Each row was made from one small tree. The marks that hang from a mark follow it in brackets, in alphabetical order. Every link used is in the known rows. Write each row's tree.
Each row is shifted at random along 8 fixed directions that mean nothing.
Known rows:
vetus{fusala gerek lonene}: [ 112   87  -34 -112  127  260 -218 -165  235  118 -150  227  174  -46
  225  161  -19 -322  -31  141   46  126  -71 -271  -21  123 -187   37
  203 -158 -217   78  320 -634  351 -156  360  117  -17  -29 -105 -457
    4   44   53  128 -526   13 -126 -143  156 -132 -143 -394  -27  153
 -181  140]
viga{foso{gabik} nakef{dabuz lonene} zovibiz}: [ -50 -180   29  199  -89   37  377  -88 -143  -13   54  -54 -207 -120
  112  163  -73  103  109   32  175  102  -86   77  136  127  -41  -21
 -140  -85  108 -133  312  197  -63   92  -50  140  -13  -30  -88 -113
 -297  -47  195   93  -22  -89   56  119  -42  165  -38 -115  217  -43
  -57   78]
viga{nakef{dabuz lonene{fusala} zovibiz} tosur}: [  37  -57   38  -95  -66  182  188  -83   18  164  -23   22   64 -152
  110  324  204  -90   83 -217  -41   37  -63  -18 -131   40 -249 -290
 -184   27 -152 -254  142   -6 -168 -117   77  -27  212   67  -84 -112
   59  150   26  -30 -333   12  -61 -100  -61  -46  182 -319 -144    2
   11   39]
vetus{fusala gerek{viga{foso}} lonene}: [ -27   10 -113  209  -77   82   51 -282  158  300  114  132  178 -156
   13  342   57  -13   18  149 -182  -90 -134  -23 -301   83  141 -123
   67   10  -41  213  254 -423   35   13  -83   54  -19  102   72 -175
   28   83   11  363 -228 -286  -49   79   62 -135 -121  -60  -40 -124
 -184  132]
viga{foso litop zovibiz}: [  86  -71  157   75   24  112  254  -13   61  146  -50   -2   70 -186
 -139  345  367    4  235    5 -397  -40  148 -319  -47  199   -5 -169
  -38   32    2  -90  142 -243  103   -8  -23   47 -147  -54  -73 -100
   33 -140  -95   10 -389  126   37  -56   86   57  -96 -444  -30   93
  -23  -28]
tosur{gabik{foso} nakef{dabuz{fusala}}}: [-151  104  -50   37 -193   76 -130 -348   65  363  102   77  369 -116
   82  174  -32    7 -138   69 -109 -118  -27  -13 -234  -51    3  123
  133  -32 -180  271  -51 -254  -21   84 -225  -30   98  291   87 -144
 -197  176  154  331  209  -86  -41  208 -271 -151    4  126 -120 -278
 -179  -30]
litop{foso gabik nakef{lonene vuba}}: [ -67  138 -102  -40 -153   45 -100 -119  -64  -17  -30  -57  -54 -250
  108  -17 -133   -7  -10  -90  233  183 -406  141 -280  231 -166  -33
 -158   29 -421  125  220  -99  -21   82   15   64  -10  -67   15  -35
 -230  226  191  230  -60  -96   61   94  -23   52  -91  133 -150 -116
 -165  -22]
tosur{nakef{lonene{gerek} zovibiz{foni}}}: [ -81  275 -116 -206  248   25 -374 -512   53  348 -248  235  453   46
  391  -94  -34 -410 -215  -63  222   -2  280 -349  -35 -184 -249  254
  -67 -182 -410  358   93 -264  356   70   59  225  -24 -108   43 -375
 -353  151  362  169  109  345    6  137 -129 -158  -69 -133 -362   -6
 -180  -35]
gerek{nakef{lonene vuba}}: [  60 -148   17   62   20    9   81   24  -38 -120  -35 -160   55  -11
  155   80  316 -117    4  -32   40  140   99  -85 -125  -14 -129  -69
  -36 -193  -38  -87  236   97   47   19  192  178   -1  -46  -43  -58
  -46 -130  -66   80 -277   57  -40   53   72  -53  -71 -154  -13   88
  -26   14]
zovibiz{foni{vetus} viga{litop nakef}}: [-301   40   66 -296  116 -196  -40  -95   58  -28  -84  155  233  -75
  252 -172   51   29 -106 -294  134   -5  247  121  129 -180   39  209
  -98  -19 -122 -291  -44    9   70   16   56  218 -103  -53  -57    6
 -123   11  147   -1  122  109  161 -173 -127  -93  257  109 -107  -71
  149 -351]
gabik{foso{dabuz{fusala} litop{nakef vuba}}}: [ 133  -57  -83 -140   28 -251   85   89   39 -102  -17 -177 -179  -85
   22 -258  -74   96   42  -64  140   18  -21  170  -34    4   13   75
   96  -12    1 -152   49   30 -174  100  -81   -2   48   89   52   17
  -40   48  125 -148  -71 -168   83 -116  -94  -21  -53  296  -50  -57
  172  -39]
lonene{foni{vetus zovibiz} fusala}: [ 100 -444  -68 -126   45 -180   11   40  107 -175   52   42  -42  160
   39  216  -66 -228  -77   36 -274  -22  119  -68   53  -10  194   88
  174   40  390   54   54 -126 -424 -185  182 -122 -144  171 -373   -6
  157 -319 -110   10 -320   37 -179 -141  353   73  338 -280  269  240
  164  154]
tosur{nakef{dabuz lonene viga{foso} zovibiz}}: [-110  -34 -136 -158 -147   15  132  -84  -21  -18 -144  102  126 -146
  440   30  188    4  -11 -439  299  182   -6   72  -86   12 -262  -61
 -309  -45 -303 -301  129  159   46    4  101  269  206 -108   93 -127
 -202  256   -8  -58  -84  -60   -1   34 -217  -77   49 -125 -235 -165
   89 -284]
foso{dabuz gabik litop{nakef{lonene{fusala}} vuba}}: [ 132  209  -43  -62 -262   16  -34 -179  -45  277  194 -237  143 -207
  -39   50  -55    7   92  152   33 -175 -165   87 -269  -42  -36  -27
   -6    4 -103  192  200 -280 -483  236 -199 -239  160  133   -6 -171
  -35  308  331  188 -117 -321   15   10 -191  -60   -2  211 -110 -161
 -124  270]
gabik{foso{dabuz{vuba}} litop{nakef}}: [-414    5   20 -168  -78 -269 -166  157  -89 -155 -130  118 -157  -24
   98 -216   90   34 -161 -594    8  149  -86  -33  -58   25   22  318
 -174  125 -138  -12 -311  148 -212 -238  -51  132 -131   83 -194  142
 -272    8 -116  133   10  167  121  148  255  -14  213 -125   83   33
  -17 -280]
vetus{gerek{nakef{dabuz}}}: [-107   15 -102  -64   14 -115  -64  -85   -7  -94   -5  132   21   41
  231  -50 -132   60 -133 -147  216   84  -24  115  -20 -100  -51   65
  -32  -10   -3 -113   60   87   27 -159  166  101  128    7  -53  -56
  -62   75   -2   12   55  -95  -57  -62    2   10  173  -25   45   33
   80  -41]
tosur{nakef{viga{foso}}}: [ 207  -77  -80  163   64   62  272 -100  -15  -47  -24   21 -221    0
   39    8  -98  164   39   83   33    1   -4   38   12   41  123 -151
 -127  -46  157   47  144  165   49   59 -209   50  -10  -71  171   -1
  -64   10   -5    1   88 -114  -63  193  -52  128 -208  166   18  -35
   48    8]
gabik{foso{dabuz} litop{nakef vuba{vetus{lonene}}}}: [ -40 -104 -123 -300 -220 -245 -159   82   91 -104   79  -81    5 -232
  -16   45   84   42   -3 -247 -182  -89 -173  260 -242  -39   94 -116
   33  135 -129  -27 -178 -152 -479 -177  -65  -58   20  282 -113  241
  148  132  -86  -49 -285    5   55 -168   84 -175  263   97  -32  -66
  112 -180]
tosur{gabik{litop{foso vuba{vetus}}} nakef}: [  99  116 -109 -318  -33  -75 -353 -178  113  -26  -38   31  208  -58
  151  -26 -280  -29 -100  -61  -25 -109   37  -40  -57  -11   48   33
  116   71 -203  134 -169 -230 -148 -318   46 -105  -28  139 -182   58
 -105   27    3 -101  -34  238  -38  -53   33   35  196   58  -21   73
  155 -108]
lonene{fusala gerek{nakef viga{litop{vuba{vetus}}}}}: [  50 -137  -95   39   53 -122  147   30   69 -218   53 -156   38  108
  -13   50  123  259 -132   50  -29  -60  155   87  -73  -93  152  -23
  182  -43  187 -312  309   43 -249   -1  140  -74   25  -46 -148  -62
  100 -245 -101 -121 -225 -247   88 -178   78   82  184   40  205   29
  243  111]
lonene{foni gerek{viga{tosur}}}: [ -14  -69  -11  267  238  -53  203 -156   21   -9  -86   -3    2  197
  -53  -10   81  -32 -122  258  -48  -72  285 -222   70  -10  158  141
  211 -143  220   51  337  -72  301  338  -22  114 -242 -202  128 -334
  -61 -294  168   99   62  -91  148   40   74   -5 -302    6  173  123
  -26  118]
lonene{gerek{nakef viga}}: [  -1  142  -51  109   48  286  149  140   71 -190 -148  -11   95  111
   49  120  359   84 -167   83   15  110  -57 -193 -140  117  -90  -94
    0 -115  -17 -341  449 -167  147   20  298   -3  126 -228   45 -387
  142   93 -194    5 -285 -416   -3 -167    5   -5 -108 -186  -42   17
  -88  183]
gabik{foso litop{nakef}}: [ 237   90  -71 -118  114  164   16   96    9 -338 -301  136 -440   45
  -73 -103  -69   23   -4  -16  118  117 -176 -170  162  268  -13  -55
 -135  -90  -47  -53  119  -86  105 -151   40  -82  -87 -190   42 -125
   44   61  -83 -193 -232   35  -76  -46  153  206 -175  -19   48  255
    1   49]
foni{vetus{fusala lonene}}: [-191  -59 -115  -35  101 -262  -38 -261   -3  173   46  183 -121 -131
  239 -190 -315   75   34 -400  138 -194   28  252  -25  -37  163   69
 -249  228  -73  311 -371  142 -164  -34 -427   30   32  111  -34  196
 -245   66   87   45  325  125   63  231  118   -4  195  310 -150 -106
   63 -162]
vetus{fusala gerek{nakef{dabuz}} lonene{foni}}: [   9 -332  -74  356   85  123  499  150   30  -48   49   29 -389 -180
   46  215  200  204   28   64 -149   58  -44  219 -121  186  108 -118
  -35  -98  216  107  300  -48   34  299 -239  101   67   37  111 -196
   51 -147 -150  267 -111 -474 -133  106  248   12 -221  -93  190 -162
  -44   56]
dabuz{fusala vuba{vetus{gerek{nakef viga{litop}} lonene}}}: [ -97  -89 -182   25   98   -5   96  -98  152   35   23 -106  231  -64
  208   62  121  173 -145  -87   79  -41  161  173 -134 -108   42  -63
  112   10  -10 -293  314  -71 -158   96   14  103  111   38 -123   33
  -16  -93 -165  -50 -210 -236   67 -128  -91 -116   66  209  -69 -203
  162   56]
gabik{litop{foso nakef}}: [-214  179   54  197  -89  102  162  129 -151  -24 -103   -5 -208 -177
  -88 -186   98  388  -97 -178   69  117 -168   26  -69  289  -33  113
 -289   14 -225  108   11   20  160  230 -272   54 -101 -226  203 -132
 -250  117   10  203  190 -221  213  267   -6   96 -270  170  -83 -158
 -193 -171]
foso{dabuz{fusala vuba{vetus{lonene{foni}}}} litop{nakef}}: [-133 -110 -116   11   22   -1  109  135   12   24  -41  -63 -164  -89
  162 -106    4  119 -109 -235  126  113   -3  136   -6  -16  -39  172
  -42    9   88 -142  211   17 -402  210 -211  -31   68   60 -219  -81
 -194   49  -47   33 -106 -260  100   45   66    5   32   23   74 -171
   38  156]
vuba{vetus{gerek{viga{nakef{zovibiz{foni}}}} lonene{fusala}}}: [ 245  -70 -199   -8  432   83   48 -299  155  183 -194  303 -129  -80
  125  237   13 -210   58  -18 -115 -166  247 -199  -96   15   75 -261
  -82  -47  -30  246  200 -181  -19   65 -203  -14   12  -17  -47 -121
   53   12   67  -88 -163  165 -176  -30  264  -25  -39 -177 -183  125
   73  148]
foni{zovibiz{viga{litop tosur{gabik}}}}: [ -17  126   -7 -289  -76   65   60  -56   43 -111   31  -29  167    8
  128   34 -173    9  -41    0  168  -57  -32  153  211   71   -5  -34
  -30   30 -119 -370  -36  -96  -52 -158  231  -27   47  -36  -48  -27
   52   41   42 -239   44  -76  -23 -307 -268   45  243  144   -4    8
  183  -51]
viga{foso{dabuz litop}}: [  26  -18   59 -148 -180  -80  114  177   22 -175  -47  -19   23  -71
  137  -74   86  106   87  -80  154  102    5   -8  148   60  -81  118
   71  -43   69 -471  231 -124  -43  -24  186   44   75  -90  -64 -274
  -22  124  -20 -186 -273 -232  125 -222 -120   33   15 -183  115   18
  107  -36]
zovibiz{foni{vetus} viga{tosur{gabik}}}: [  43  -45   28  -39   79  197  116   66   44 -119  -71  104  -80   -5
  -18  218  -45 -205    9  200 -156   -8  -52   25  108  117  119 -101
  -47 -138   63 -129  139 -156 -102   -2    3  -55 -186   -5  -51    6
  130  -18   42  -17  -44  -66 -190 -169   42   13   91  -49  133   99
  -27  140]
vuba{vetus{fusala gerek{nakef{viga{litop}}} lonene}}: [  70   40 -268   40   94  -83  -51 -548   46  306   96  270  -72 -159
  108  117 -315  153   37 -130   72 -313   69  172 -113 -120  187 -185
 -187  122  -24  379  -48  -17 -192   14 -467  -76   88  113   13  126
  -71  129   81   35  184   99  -54  200   14   32  111  298 -128  -38
   72   45]
zovibiz{viga{tosur{gabik{litop} nakef{dabuz lonene}}}}: [ -33  273  -22 -194  -65  327  -37 -105    9   74 -148  219  -41  -95
   74  236   34 -132    7 -252  -96  -80 -200  -45  -83   99  -36 -231
 -355   42 -276  -44 -146 -107 -203 -228 -124 -139  112   38   14   31
   29  345  -81  -43  -41   19 -201   31  -21   21  173 -149 -123    0
  -49   53]
zovibiz{viga{nakef{dabuz lonene vuba} tosur}}: [  31 -201   84 -234  174 -115  242  101   31 -169 -124    2 -137 -129
  221   47  307 -178  178 -377  -19   64  121  119  -52  -42  -72 -264
 -135  -30 -128 -416  -28  255    4  -66  142  259   69   38    1  163
   67  -34    0 -232 -260  197  -57 -176   72 -142  129 -172  -93   81
  262 -263]
gabik{foso{dabuz litop{nakef{lonene{gerek}}}}}: [ 233   29 -134 -141   76 -130  -51 -134    0 -132 -176  114 -244   32
   77 -168 -140 -109   14   24  182   11  -51 -101  106    6    3   83
  -12 -129   23   95  181 -107    1   71  -63   16  -37  -86   91 -226
  -54  147  197 -129 -159  -15   -1   -8   23   59 -151   39    7  181
   18  128]
dabuz{fusala vuba{vetus{lonene}}}: [-124  -72 -143 -105   10  -28 -232 -228  150  336   77   -2  306 -124
   95  192   39 -169  -56 -141 -191 -147   34   81 -294 -181   29  -74
  105  163 -145  109  -30 -193 -411  -29 -162  -53  100  326 -247  231
  -18   50  -55   67 -191  116  -18   24   -4 -228  237   57 -187 -223
  -19  112]
gabik{foso{dabuz{fusala}} litop{vuba}}: [ 206   49 -133 -285  150 -186   23  -50   73 -171 -217  -28 -242  -20
   19 -279 -135  -43  113  -64  201 -146   31   92   47   11   49  -56
   58   45 -157 -242   10  -73  -98    5 -104  -88  105   -3  131   45
   64   97  163 -456 -114   -6    4 -232 -133   16  -17  373 -112   20
  241  -69]
nakef{dabuz{fusala} viga{foso tosur zovibiz}}: [ 221  -24  -89 -172   95  -12   10 -406  117  164 -133  161   82   25
  116  213 -180 -308  156   -4  188  -13   76 -189   21  -40 -163 -201
   75   23  -70 -353  244  -90    5 -202  250  -39   86   50 -109  -88
   -6  107  234 -331 -312  219  -43 -255 -187   17   96 -177  -88  228
  146  134]
zovibiz{foni viga{litop}}: [ -34  -70   -9 -451  -26 -203 -222   31  146   -3   36  135  174  -87
  -55  241  184 -264   54 -207 -340 -106  118   70  -88 -208  129  -65
   39   90    3 -144 -227 -128 -393 -244  144  -55  -41  271 -211  328
  292   12 -156  -71 -227  189 -141 -336   95 -114  454 -228  -13   38
  239 -136]
foni{vetus{lonene} zovibiz}: [-294 -331   34   68  -70 -198  185  202  -36 -144  102 -105   39  -73
  217  -24  137   61  -85 -267  -95   84   68  182   63  127   81  142
 -132   22   74   35 -172  109  -86   62   19  252 -167    0 -113   95
 -137 -223 -136  130   14  -34   51   85  187  -97  131  -12   43  -46
   30 -222]
gerek{nakef{dabuz{fusala}} viga{foso}}: [  58   33    2   -6  253    7 -127 -180   73   95 -296  292  -46   39
  149  169  258 -288   81 -390   -8  107  159 -523 -236   48 -157 -112
 -102   49  -73 -178   79   35   -9 -365  223  -74  101   14 -238 -159
  -95  119 -148 -105 -343  242  -65  -40  287   76  128 -602 -197  349
   28  128]
viga{foso{litop{gabik}} nakef zovibiz}: [ 277   33   22 -258  -17   25  165  -55  178   -6   26  -85  149 -213
   -7  226   38   66  191  127  -92 -117   33  -74   -6  149  -30 -221
  136   91   12 -286  264 -325   -4  -97  197  -53  119   33 -130 -165
  145   77   16 -174 -393  -60   18 -384 -102   59   -6 -142 -104   19
  185  -15]
zovibiz{foni viga{foso{dabuz litop} nakef tosur}}: [ 156  133  104  -23   61  -43  102 -347   35  259   25   53  164  -66
  -62   48  -94 -114   83  395   68 -130  157  -41   85 -171   73  -16
  118 -183   82 -129  337 -226   93  169  -78    2  -90   24  146 -262
  -15  150  499   38   18  -54  105 -156 -350  -68 -118  128  -17   16
  -67  126]
lonene{foni{vetus} gerek{nakef{dabuz}}}: [-112 -196  -71  -98  101 -173   94  -11   80 -186  -99   93  129   39
  268  -39  199   19 -137 -121  -21  -32  222   12  -63  -97   35  114
  118   -6  110 -181  219 -101   52  152  111  120   76  -52  -38 -286
   52  -64  -13  -27 -119 -176   49 -174   56  -97  109  -94    2    2
  125 -116]
foni{vetus{fusala gerek} zovibiz}: [ 119  -90 -127 -146  361 -101  147 -101  107  -62 -166  235 -146  -63
  293 -103 -190  -77   88 -173   52 -129  153   -5   75  174   78  -69
 -135   95  -53   85  -87 -124  134  -41  -84   82   24  -85   -1  -69
   -7   -9   58 -222   13   69 -200 -103  172    7   72   87 -222  137
  202 -124]
foso{gabik{litop{nakef{vuba}}}}: [  23  276  -34  -71 -107   46 -124 -259  -84  148   45  -23   83  -75
  -46    2  -93   11   19   32   28 -197  -28  -83 -110   48   48   25
  -94   23 -154  305   -7 -152 -142  112 -191 -128   12    6    5  -38
 -121  135  203  155  110   61  -44  155  -75   19  -38  226  -86   -1
 -110   64]
tosur{gabik{litop{foso{dabuz}}} nakef{zovibiz}}: [ 147 -215   35 -130  -54 -180  117  169   -1 -145    4 -112   29  -86
  118  -33   70   75  -20  -58 -119  -14  270  -26   92  112   28   92
  139  -97   52   68 -162    6    6   22   27  100  -51   85  -10  -68
 -107 -214  -72  -71    0   51  -68  -34   51   13  -54 -106  105   52
  245 -281]

Write each row's tree:
[ -27 -311  -31 -358  320  -96  249  274   97 -494 -374  302 -389   10
  424  -68  104 -167   60 -542   79  203   81  -45  195  190   -8  -32
 -223  105   54 -554   43  124  -33 -272  278  170   26 -138 -248 -102
   21  -34 -197 -390 -301   61 -108 -319  340  118  304 -426    1  235
  334 -230] => lonene{foni{vetus zovibiz{viga{foso nakef{dabuz}}}}}
[ -24  127 -170  102  175  152   -4 -486  116  516  -72  143  395 -249
  238  188  258 -117    0  -10  -47 -197  212 -150 -431  -24  -89 -190
  -73  -24 -434  334  253 -375  215  324 -274  174  116    8  139 -227
 -120  143  209  225  -89   63  -44  144 -132 -332 -215   96 -499 -222
 -197  -57] => dabuz{vuba{vetus{fusala gerek{nakef{viga zovibiz}} lonene}}}
[ 317  202  -95 -301  204  -86 -172 -311   46  112 -167   37  148 -136
  132 -111  -26 -226  131   47  200 -114  269 -199  -46   67 -121  -38
   32 -163 -360  172  159 -199  177  271   35   46  -36 -129   20 -163
 -121   75  411 -160  -62  351  -60 -139 -100  -76 -161   79 -334  170
  134  -86] => foso{litop{gabik nakef{vuba{vetus} zovibiz{viga}}}}
[-113 -177 -203  200  -94 -122   68 -135 -115   39   68  -54   68  126
  105  205  119  -15 -115 -176  184  117  125   34 -183 -111  -66  -39
 -132 -139   57 -197  215  438 -397  -16   76  -25   75   85 -210  169
 -170  -97    6   54   28   25 -113  103  -18   29  299  -59   83   71
  108  158] => gerek{nakef{dabuz{fusala} vuba{vetus} zovibiz} viga}
[-140  190 -123 -244 -172  -37 -276  -29   14  -79  -89  124 -103   -7
 -132  104  -27 -100  -22 -300 -197  -64 -316  -43 -181   81  111  -48
 -239  207 -236   55 -227 -133 -387 -405  -78 -165  -69   98 -128  296
   80  159 -153   10 -174  156  -97   39  176   55  310  -16  -13   65
  -47   -7] => gabik{foso litop{vuba}}
[-134 -358 -144  -93   93 -235  -55  -76   74   31   74   11    8   -5
  152  109  -42 -146  -91 -193 -173  -90  145  130  -89 -125  188   71
   82  156  118  164  -96   13 -461  -56 -117   14  -47  254 -348  208
  -64 -254  -88   36  -98  156  -28   35  280  -66  315  -59  109  -73
  131   19] => dabuz{vuba{vetus{lonene{foni{zovibiz} fusala}}}}
[-301 -370   -4  127  -77 -428  137 -102  -33  131  248   -7   94 -102
   22  113 -143   77  -24  -28 -134  -53  164  229   30  -82  246  255
   53   37  247  130 -108  140 -236    9 -178  158 -261  248 -208  228
 -254 -293  137  288  237   73  109  110   78  -10  261   47  242 -126
   48 -161] => viga{foso zovibiz{foni{vetus{fusala}}}}
[ 169   22   -9 -156    1   73  150  -45   16    2  -51 -121   66 -296
   81   21  291  114  148  -32  -30 -256  205    5 -123  127  -20 -123
   38  -61 -205   36  174 -240  -90  411 -203  -20  139  -45   68 -214
    9   79  103 -118 -184  -59   43  -51  -85 -131 -175  165 -199 -133
   70 -115] => foso{gabik{litop{nakef{lonene{fusala} vuba{vetus}}}}}
[-192  247 -125  174 -230  222 -128 -317  121  272  131    3  362  -14
   24  254  -93    2 -162  223   92   86 -285    6 -199   24  -17   56
   38 -101 -207   27  420 -486   24  -72  173   11  -99  -39  -27 -215
  -69   56  135  444 -271 -325    4   21  -86  -63   -3   31   93  -86
 -258  244] => vetus{fusala gerek{viga{litop{vuba}}} lonene}
[ 150 -102  137 -100  389 -140  -51 -144    6  100 -205  265 -379   -8
  -58   47 -135 -359  151 -157 -126   86  182 -284  154  -21   49   36
  -40  -54  143    5  -60   77 -116 -237  -43  -22 -303   96 -253   80
 -151 -128  151  -81 -142  446  -49  -28  317  173  123 -428  128  418
   85  134] => zovibiz{foni viga{foso{dabuz{fusala}} litop{nakef} tosur}}
[ -79 -140   28 -228   74 -387  -42  127  -61  -91  -44  103 -263 -271
  201 -208  -18   52  133 -586   27   29   57   96 -132  118  -35   71
  -82  241 -117  105 -397  247 -121  -58  -70   98   76  151 -131  115
 -218   66  -28  -82  125  184   94   -1  269   11  142 -130 -122   44
  215 -372] => litop{foso{gabik} nakef{dabuz}}
[ 269  -49   84 -213  356   97  291   -9  145   14 -215  169 -131 -172
   65  121  199 -174  305 -193 -243 -201  227 -173   34  266   42 -352
 -206   99 -104 -159 -115 -204   63  -65  -69  -57  -24  -77   -4  -38
  209   -3  -25 -369 -295  202 -183 -274  136  -13   78 -155 -322  258
  217 -108] => foni{vetus{fusala} zovibiz{viga{litop tosur}}}
[  60 -233 -105 -158  232  -72   67 -165  187   14 -125  184   60  -98
  199  111  153 -149  -16   33 -178 -182  228  -33  -41   16  155   11
  212   -6  -42   53  228 -397    7  234  -57  120   -8   26  -45 -328
   35  -76   96 -113 -250  -40   68 -133  108 -168   -5 -147  -65 -103
   50  -20] => vuba{vetus{lonene{foni{zovibiz{viga{foso}}} fusala gerek}}}
[  47 -114  -53    4 -362 -106    5   71    2 -182  192 -235  142   33
  -98   73   43  108 -115  276    2  150 -154  115   -9    7   59  157
  196 -226  145  -75  306 -115 -121   57  197   75 -163   69  -19  -42
   30 -119   42  244 -239 -206   19  -13 -133  -44  -61  141  262   -3
  -46   55] => gabik{foso{litop{nakef{vuba}}}}
[ 424  -26 -133   91 -110   -3 -209 -693   75  326  115   71  148   99
 -244  338 -334 -273   38  566  -80 -129   26 -196  -76 -164  111  -99
  285 -218  155  417  306 -250 -109   46  -47 -225 -179  219   28    9
   21  -57  413  185 -172  234 -253   93 -178   84 -108  117  128  257
  -42  333] => tosur{nakef{dabuz{fusala} viga{litop{gabik{foso}}}}}
[  72    7 -127   44  286  115   70 -317   94   51 -277  275  -67   77
  217  187  129 -286   -3  -74   51   58   97 -333 -176  -12  -41  -95
  -78 -117  -89  -10  457 -178  150   37   78  100    9 -159    7 -318
  -39   22  148   89 -325   10 -159   33  214    7  -98 -301  -46  189
  -18  159] => vetus{gerek{viga{nakef{dabuz lonene{foni fusala} vuba}}}}
[ 177  192  -75   14    3  186 -104 -187   60  117 -102  -28 -118  -87
 -173  122 -154 -267  117  316   -9  -13 -341 -103 -230  195  -62 -133
  110  -24 -272   79  326 -395 -102   55  -45 -217  -24   51   19 -109
   23  189  322   35 -242  -76 -126 -101  -49   35 -115   72  -72   30
 -210  308] => litop{gabik{foso{dabuz{fusala}}} vuba}
[-128 -214  161 -229   64 -184  103  -53  141   38   52   54  318 -233
  168  286  296 -201   98 -139 -445 -126  237    7 -179  -42  174  -93
   97   26  -37 -172  -46 -182  -57  -73   31  241 -163  229 -136  107
   57 -123   26  135 -164  192  -31 -165   62 -252  240 -174  -66  -22
  112 -307] => zovibiz{foni{vetus} viga{foso nakef{vuba} tosur{gabik}}}
[-181 -173 -146  286  153  106  400   61  -21  -33  -15  112 -429  -80
  148    5 -141  168  -81  -43   62   62 -118  221  100  277  142  118
 -197  -11   76  233  138  -36   88  261 -312  162  -66 -106   85 -170
 -191 -141  -32  248  193 -366  -72  245  233   99 -176  104  162 -196
  -95   37] => vetus{fusala gerek lonene{foni{zovibiz}}}
[-136  -70 -101  376  159  -41  263 -137 -132   77   22  106 -343    3
   80  -70 -211  208  -59  -19  176   58  -51  191  -70   19  110   59
 -180  -45   75  197  113  271   26  117 -332   81   20   -2   63   46
 -274 -102  139  243  314 -179 -124  317  108  131  -48  203  145  -94
  -52   73] => vetus{fusala gerek{nakef{dabuz{vuba}}}}
[  76  145   23  -42  504 -109    8 -550   22  462 -207  155   84 -155
  194 -113   26 -211  151 -223   63 -257  418 -326 -102  -98  -93 -121
 -212   85 -306  415 -189   33  390  137 -328  183   26  -49  147  -87
 -291   66  363  -47  209  542  130  189   -3  -88 -215   33 -546   45
  -12 -186] => viga{nakef{lonene} zovibiz}
[ 104  268  -58 -595   80 -301 -544 -252  135   52  -75  137  227  -95
  203 -205 -273 -192   15 -338  198 -104  120 -159  -25  -68 -122  152
  107  178 -238  122 -280 -204  -50 -291  257  -86   83   95 -271  -30
  -83  197  101 -159  -72  397   51 -260   88   -1  221  -83 -267  232
  243 -167] => foso{litop{gabik nakef}}
